Below is a small trained network, with its code and all its weights. Each question gives an input and a target symbol and asks what happens when units are switched off, that is, made to give their printed mean instead of their output.

import numpy as np


def w(rows, s, z=0):
    codes = np.array(rows[::2]) - 128.0
    scale = np.full(codes.shape[1], s)
    scale[-1] = z or s
    return codes * scale


def norm(h):
    return h / np.sqrt((h * h).mean(-1, keepdims=True) + 1e-5)


def f(y):
    return np.maximum(y, 0)


def softmax(a):
    e = np.exp(a - a.max(-1, keepdims=True))
    return e / e.sum(-1, keepdims=True)


def log_softmax(a):
    a = a - a.max(-1, keepdims=True)
    return a - np.log(np.exp(a).sum(-1, keepdims=True))


def net(x, mask):
    ids = ['αβεημπσψ'.index(c) for c in x.split()]
    T = len(ids)
    res = E[ids] + P[:T]
    u = 0
    for l in range(2):
        r = norm(res)
        for j in range(2):
            rows = slice(2 * j, 2 * j + 2)
            q, k, v = (r @ M[l][rows].T for M in (Q, K, V))
            z = softmax(np.where(np.tri(T) > 0, q @ k.T / 2**0.5, -1e9)) @ v
            o = O[l][rows]
            res = res + np.where(mask[u + j], z, o[:, -1]) @ o[:, :-1]
        u += 2
        y = f(norm(res) @ A[l][:, :-1].T + A[l][:, -1])
        res = res + np.where(mask[u : u + 4], y, B[l][:, -1]) @ B[l][:, :-1]
        u += 4
    return log_softmax(norm(res)[-1] @ U[:, :-1].T + U[:, -1])


Q, K, V, O, A, B = {}, {}, {}, {}, {}, {}
E = w([
[180,182,95,71,136,58],'α',
[115,131,82,47,73,70],'β',
[113,123,105,86,169,42],'ε',
[217,52,145,92,153,75],'η',
[51,188,123,145,93,118],'μ',
[158,109,102,157,147,54],'π',
[142,4,126,153,99,75],'σ',
[190,107,95,144,68,99],'ψ',
],0.013)
P = w([
[116,139,152,156,119,105],'0',
[152,131,183,126,88,8],'1',
[117,134,139,150,126,124],'2',
[162,114,157,114,98,29],'3',
[117,132,128,148,133,139],'4',
[165,110,149,105,104,31],'5',
[121,127,106,141,139,147],'6',
[163,98,134,89,114,64],'7',
[123,117,67,123,150,163],'8',
],0.015)
Q[0] = w([
[102,144,155,178,192,253],'L0H1',
[141,124,110,111,148,132],'L0H1',
[137,113,100,150,76,28],'L0H2',
[103,159,177,165,161,218],'L0H2',
],0.019)
K[0] = w([
[127,150,249,136,65,37],'L0H1',
[146,108,123,57,142,78],'L0H1',
[118,130,6,164,221,249],'L0H2',
[105,170,240,171,74,58],'L0H2',
],0.012)
V[0] = w([
[149,156,125,231,112,130],'L0H1',
[181,54,166,147,208,121],'L0H1',
[75,184,167,100,245,114],'L0H2',
[40,11,152,146,96,140],'L0H2',
],0.012)
O[0] = w([
[156,152,30,109,162,175,73],'L0H1',
[166,140,162,139,176,161,24],'L0H1',
[73,126,133,76,207,127,2],'L0H2',
[140,7,123,80,101,200,132],'L0H2',
],0.017,0.0046)
A[0] = w([
[25,198,158,255,112,232,252],'L0N1',
[195,43,99,113,60,123,101],'L0N2',
[66,181,187,67,220,33,179],'L0N3',
[97,150,124,77,81,51,112],'L0N4',
],0.0074,0.0028)
B[0] = w([
[126,41,33,6,123,89,164],'L0N1',
[64,113,161,183,157,138,246],'L0N2',
[84,54,142,188,191,212,233],'L0N3',
[91,138,193,128,122,212,255],'L0N4',
],0.012,0.0058)
Q[1] = w([
[111,166,40,196,237,254],'L1H1',
[110,33,198,63,112,126],'L1H1',
[149,251,117,187,133,142],'L1H2',
[191,119,154,153,217,16],'L1H2',
],0.0057)
K[1] = w([
[108,138,202,89,213,91],'L1H1',
[79,135,85,182,111,149],'L1H1',
[166,254,153,82,160,79],'L1H2',
[153,129,159,154,177,118],'L1H2',
],0.01)
V[1] = w([
[125,220,166,84,20,174],'L1H1',
[115,167,81,168,116,169],'L1H1',
[180,87,247,75,78,74],'L1H2',
[95,175,34,252,88,168],'L1H2',
],0.0042)
O[1] = w([
[193,193,109,99,150,200,149],'L1H1',
[42,176,132,194,4,236,132],'L1H1',
[42,154,173,149,63,233,254],'L1H2',
[76,2,198,168,175,65,221],'L1H2',
],0.0052,0.00089)
A[1] = w([
[214,146,155,228,218,200,1],'L1N1',
[236,141,59,99,207,61,16],'L1N2',
[142,42,134,217,135,46,128],'L1N3',
[14,71,2,69,95,158,99],'L1N4',
],0.0088,0.0031)
B[1] = w([
[160,166,173,87,115,112,191],'L1N1',
[12,158,104,65,83,189,161],'L1N2',
[105,203,93,67,119,173,239],'L1N3',
[239,103,161,54,181,1,255],'L1N4',
],0.013,0.0061)
U = w([
[124,207,101,237,165,51,161],'α',
[64,112,178,120,2,87,46],'β',
[64,63,162,136,194,179,136],'ε',
[219,197,209,105,108,177,87],'η',
[191,83,59,62,137,32,126],'μ',
[99,180,48,29,96,212,125],'π',
[172,22,92,111,82,234,161],'σ',
[203,159,22,233,72,122,254],'ψ',
],0.0098,0.0034)

Each question gives the input, a string of symbols that net reads in full, and the target symbol t.
The units are the heads (2 rows each of Q, K, V and O) and the neurons (one row each of A and B). Each row of codes is followed by its name. A weight is (code - 128) times the scale printed after its matrix; where a second scale follows, it is the last column's (O, A, B and U).
mask holds one flag per unit, layer by layer, with each layer's heads first. A switched-off unit (its flag False) gives its mean, the last column of its rows in O or B, instead of its output. The means were averaged over made-up inputs and are rounded, as every weight is.
A unit's drop is (log p(t) with every unit on - log p(t) with that unit switched off) / (log p(t) with every unit on - log p(t) with every unit switched off).
The circuit of an input: a set's keep is (log p(t) with only the set's units on - log p(t) with every unit switched off) / (log p(t) with every unit on - log p(t) with every unit switched off). Starting from all 12 units, units are removed one at a time, each time the one whose removal leaves the highest keep (on an exact tie, the one counted first), for as long as the keep stays at least 0.8.
units of the circuit, in order: the units of the circuit, biggest drop first
unit that matters most: the unit with the biggest drop
which heads matter: for each layer, one digit per head in row order, 1 if its drop is at least 0.15 and else 0, layers parted by /
drop of u: that unit's drop, to one decimal
input ψ μ σ β β ψ ψ σ, target ψ: units of the circuit, in order -> (L0H2)
input μ η π β, target π: units of the circuit, in order -> (L0H1 L1N2)
input η η α η, target α: which heads matter -> 01 / 00
input α ψ σ η β β ψ β, target ψ: which heads matter -> 01 / 00
input ε β β β η β σ ψ, target σ: which heads matter -> 01 / 00
input β ε ε ε η β, target η: which heads matter -> 10 / 00
input η μ ε α μ μ ψ μ, target ψ: which heads matter -> 01 / 00
input ε μ μ ψ, target μ: units of the circuit, in order -> (L0H1 L1N4)
input β ε β β η σ, target η: which heads matter -> 10 / 00
input ε η μ π π μ, target π: which heads matter -> 10 / 00
input ε π σ μ ε μ, target ε: which heads matter -> 01 / 00
input μ α μ η β β β α, target β: which heads matter -> 10 / 00
input ε μ ψ β σ ε, target σ: drop of L1H2 -> 0.0
input β μ β ψ ε ψ ψ ε, target ψ: unit that matters most -> L0H2
input α π σ π ε σ η, target η: drop of L0H1 -> 1.4
input μ β ε β, target ε: drop of L0N3 -> 0.1
